139	94	119	118	118	131	105	132	128	157
164	91	75	199	117	142	127	89	95	108
155	126	126	144	119	128	134	98	184	144
147	130	158	91	126	117	148	132	120	130
:
147	130	158	91	126	117	148	132	120	130
155	126	126	144	119	128	134	98	184	144
164	91	75	199	117	142	127	89	95	108
139	94	119	118	118	131	105	132	128	157

140	133	138	121	92	114
130	102	53	83	142	168
162	121	108	110	154	143
131	132	144	151	132	137
:
131	132	144	151	132	137
162	121	108	110	154	143
130	102	53	83	142	168
140	133	138	121	92	114

70	136	94	98	119	135	155	153
163	133	161	162	148	110	132	136
149	153	90	65	154	170	115	61
127	158	114	109	143	129	166	123
139	92	98	139	144	160	160	142
145	128	100	118	170	164	89	122
99	154	127	91	118	116	163	112
133	116	134	105	163	135	103	120
:
133	116	134	105	163	135	103	120
99	154	127	91	118	116	163	112
145	128	100	118	170	164	89	122
139	92	98	139	144	160	160	142
127	158	114	109	143	129	166	123
149	153	90	65	154	170	115	61
163	133	161	162	148	110	132	136
70	136	94	98	119	135	155	153

154	126	65	186
176	88	84	121
148	98	75	116
150	103	175	121
66	93	101	121
:
66	93	101	121
150	103	175	121
148	98	75	116
176	88	84	121
154	126	65	186

74	68	73	62	62	74	62	65	61	64	71	78	71	92	72	87
77	70	76	60	61	75	63	67	60	64	69	82	71	96	74	92
:
77	70	76	60	61	75	63	67	60	64	69	82	71	96	74	92
74	68	73	62	62	74	62	65	61	64	71	78	71	92	72	87

124	124	130	123	129	132	124	128	128	128	128
174	187	108	163	77	59	108	124	82	147	131
166	181	109	157	79	65	104	124	84	148	133
149	158	115	149	109	95	129	127	113	139	132
129	120	134	124	131	134	126	127	127	121	122
156	169	113	151	92	81	113	125	97	144	133
108	98	139	113	157	163	143	130	153	116	124
:
108	98	139	113	157	163	143	130	153	116	124
156	169	113	151	92	81	113	125	97	144	133
129	120	134	124	131	134	126	127	127	121	122
149	158	115	149	109	95	129	127	113	139	132
166	181	109	157	79	65	104	124	84	148	133
174	187	108	163	77	59	108	124	82	147	131
124	124	130	123	129	132	124	128	128	128	128

110	90	113	68	122	89	136	129	179
160	81	65	110	125	90	152	137	67
120	129	133	131	132	151	166	166	108
:
120	129	133	131	132	151	166	166	108
160	81	65	110	125	90	152	137	67
110	90	113	68	122	89	136	129	179

193	125	122	177	124	136	172	145	178	86	196	201	106	113	125
108	141	146	124	181	137	107	160	98	77	170	113	113	163	141
:
108	141	146	124	181	137	107	160	98	77	170	113	113	163	141
193	125	122	177	124	136	172	145	178	86	196	201	106	113	125
---
137	133	166
148	131	166
132	149	191
158	133	172
:
133	166
131	166

142	50	186	93	176
118	124	129	108	134
126	61	172	119	180
120	138	120	122	124
:
50	186
124	129

106	127	110	126	126
109	114	204	134	106
:
127	110
114	204

90	119	146
186	124	89
182	135	127
91	119	143
128	131	139
:
119	146
124	89

171	174	110	155	186
105	104	141	113	109
:
174	110
104	141

122	106	142	115
151	164	111	136
104	73	159	102
98	54	169	105
:
106	142
164	111

95	78	78	118
153	186	186	107
:
78	78
186	186
